Below is a small trained network, with its code and all its weights. Each question gives an input and a class and asks what happens when units are switched off, that is, made to give their printed mean instead of their output.

import numpy as np


def w(rows, s, z=0):
    codes = np.array(rows[::2]) - 128.0
    scale = np.full(codes.shape[1], s)
    scale[-1] = z or s
    return codes * scale


def norm(h):
    return h / np.sqrt((h * h).mean(-1, keepdims=True) + 1e-5)


def f(y):
    return y / 2 * (1 + np.tanh(0.7978845608 * (y + 0.044715 * y**3)))


def log_softmax(a):
    a = a - a.max(-1, keepdims=True)
    return a - np.log(np.exp(a).sum(-1, keepdims=True))


def net(x, mask):
    res = np.array(x, float).reshape(1, 3) / 4 @ E
    u = 0
    for l in range(3):
        y = f(norm(res) @ A[l][:, :-1].T + A[l][:, -1])
        res = res + np.where(mask[u : u + 9], y, B[l][:, -1]) @ B[l][:, :-1]
        u += 9
    return log_softmax(norm(res)[-1] @ U[:, :-1].T + U[:, -1])


A, B = {}, {}
E = w([
[162,65,143,40,67,112,221],'x0',
[57,146,174,47,87,54,151],'x1',
[144,104,230,253,131,160,175],'x2',
],0.0014)
A[0] = w([
[87,163,216,87,78,98,181,2],'0.n0',
[164,47,37,12,63,121,138,106],'0.n1',
[167,97,201,208,152,168,177,171],'0.n2',
[87,108,65,6,75,129,134,89],'0.n3',
[155,139,138,123,123,114,95,10],'0.n4',
[129,26,167,115,103,90,244,10],'0.n5',
[115,173,91,216,168,110,80,208],'0.n6',
[189,122,48,156,134,201,73,148],'0.n7',
[207,54,158,224,95,196,174,236],'0.n8',
],0.0025,0.00088)
B[0] = w([
[87,17,90,146,122,72,134,155],'0.n0',
[215,218,115,160,156,100,202,204],'0.n1',
[138,175,217,118,79,169,177,224],'0.n2',
[172,137,142,167,148,97,187,196],'0.n3',
[109,124,112,115,106,135,124,99],'0.n4',
[110,123,119,165,143,149,3,172],'0.n5',
[164,90,130,154,133,201,127,208],'0.n6',
[127,53,105,124,193,137,151,169],'0.n7',
[161,182,167,121,163,210,189,254],'0.n8',
],0.0029,0.0016)
A[1] = w([
[60,209,135,2,75,112,101,81],'1.n0',
[66,123,194,128,51,29,132,67],'1.n1',
[88,157,189,152,66,5,188,6],'1.n2',
[177,190,107,132,92,106,188,64],'1.n3',
[213,90,223,107,40,196,223,85],'1.n4',
[78,35,97,167,135,120,4,51],'1.n5',
[113,201,139,139,193,133,54,119],'1.n6',
[172,134,43,148,217,191,75,75],'1.n7',
[132,157,131,145,112,126,118,113],'1.n8',
],0.0029,0.0013)
B[1] = w([
[235,122,138,211,186,253,171,142],'1.n0',
[96,58,192,60,225,189,164,172],'1.n1',
[72,57,131,13,186,135,68,172],'1.n2',
[114,127,99,122,192,25,109,142],'1.n3',
[104,224,102,227,71,167,83,249],'1.n4',
[109,210,100,75,54,36,181,114],'1.n5',
[118,134,93,149,21,157,179,151],'1.n6',
[28,81,171,48,58,120,75,174],'1.n7',
[120,116,86,116,107,159,204,127],'1.n8',
],0.0024,0.0019)
A[2] = w([
[255,128,101,140,124,30,172,8],'2.n0',
[139,115,164,133,158,102,142,106],'2.n1',
[164,12,108,161,126,222,72,68],'2.n2',
[199,150,187,236,79,150,193,105],'2.n3',
[121,102,81,47,200,107,121,123],'2.n4',
[66,64,196,139,102,100,156,55],'2.n5',
[186,187,50,178,135,135,84,65],'2.n6',
[110,218,132,79,195,88,152,134],'2.n7',
[58,166,97,147,103,142,101,132],'2.n8',
],0.004,0.0016)
B[2] = w([
[196,211,162,80,234,46,199,158],'2.n0',
[117,78,95,125,130,162,63,131],'2.n1',
[197,78,104,210,130,68,200,144],'2.n2',
[28,252,86,188,65,254,55,251],'2.n3',
[124,184,185,192,70,160,110,190],'2.n4',
[150,107,122,67,210,135,163,143],'2.n5',
[73,59,247,82,156,64,177,151],'2.n6',
[165,155,110,228,145,181,186,169],'2.n7',
[211,150,125,69,157,68,141,150],'2.n8',
],0.0032,0.0029)
U = w([
[98,195,139,222,89,233,111,219],'0',
[193,2,67,197,96,89,121,6],'1',
[73,21,200,54,188,141,147,74],'2',
[103,142,59,47,60,29,58,81],'3',
[210,205,128,106,189,36,212,203],'4',
],0.0093,0.0021)

Each question gives the input, the list of numbers given to net, and the class t.
The units are the neurons (one row each of A and B). Each row of codes is followed by its name. A weight is (code - 128) times the scale printed after its matrix; where a second scale follows, it is the last column's (A, B and U).
mask holds one flag per neuron, layer by layer. A switched-off neuron (its flag False) gives its mean, the last column of its row in B, instead of its output. The means were averaged over made-up inputs and are rounded, as every weight is.
A unit's drop is (log p(t) with every unit on - log p(t) with that unit switched off) / (log p(t) with every unit on - log p(t) with every unit switched off).
The circuit of an input: a set's keep is (log p(t) with only the set's units on - log p(t) with every unit switched off) / (log p(t) with every unit on - log p(t) with every unit switched off). Starting from the 12 units with the biggest drops (on a tie, the unit counted first), units are removed one at a time, each time the one whose removal leaves the highest keep (on an exact tie, the one counted first), for as long as the keep stays at least 0.8.
units of the circuit, in order: the units of the circuit, biggest drop first
unit that matters most: the unit with the biggest drop
top k neurons: the k neurons with the biggest drops, biggest first
top k neurons in layer l: the k neurons of layer l with the biggest drops, biggest first
drop when u is switched off: that unit's drop, to one decimal
input [1,-8,-5], class 1: units of the circuit, in order -> (2.n3, 2.n2)
input [3,4,5], class 2: unit that matters most -> 0.n0
input [3,5,-2], class 4: top 3 neurons -> (0.n1, 2.n3, 1.n7)
input [-1,-3,-3], class 1: top 4 neurons -> (2.n3, 1.n7, 0.n7, 2.n2)
input [4,8,-2], class 2: top 3 neurons in layer 0 -> (0.n0, 0.n8, 0.n5)
input [-6,-5,-5], class 3: top 3 neurons in layer 1 -> (1.n7, 1.n5, 1.n0)
input [-6,-1,-7], class 3: top 2 neurons -> (1.n7, 2.n3)
input [-5,4,2], class 2: top 4 neurons -> (0.n8, 1.n4, 0.n1, 0.n5)
input [-8,-4,-5], class 3: top 2 neurons in layer 1 -> (1.n5, 1.n7)
input [0,-5,-4], class 1: top 2 neurons in layer 0 -> (0.n7, 0.n2)
input [-1,7,-3], class 4: top 4 neurons -> (2.n3, 1.n7, 0.n3, 1.n4)
input [0,-8,-6], class 1: top 3 neurons -> (1.n7, 2.n3, 0.n7)
input [-1,-7,-7], class 1: top 2 neurons in layer 2 -> (2.n3, 2.n2)
input [-7,-6,-2], class 1: unit that matters most -> 2.n2
input [-7,-2,0], class 1: top 2 neurons in layer 0 -> (0.n6, 0.n7)
input [-3,-5,-7], class 3: top 2 neurons -> (1.n7, 2.n3)
input [-6,-1,0], class 3: top 2 neurons in layer 0 -> (0.n8, 0.n3)
input [-1,-5,-5], class 1: top 2 neurons in layer 1 -> (1.n7, 1.n4)
input [8,7,-3], class 4: top 2 neurons -> (0.n1, 1.n7)
input [-6,8,1], class 2: unit that matters most -> 2.n3
input [5,8,-5], class 4: drop when 0.n1 is switched off -> 0.4
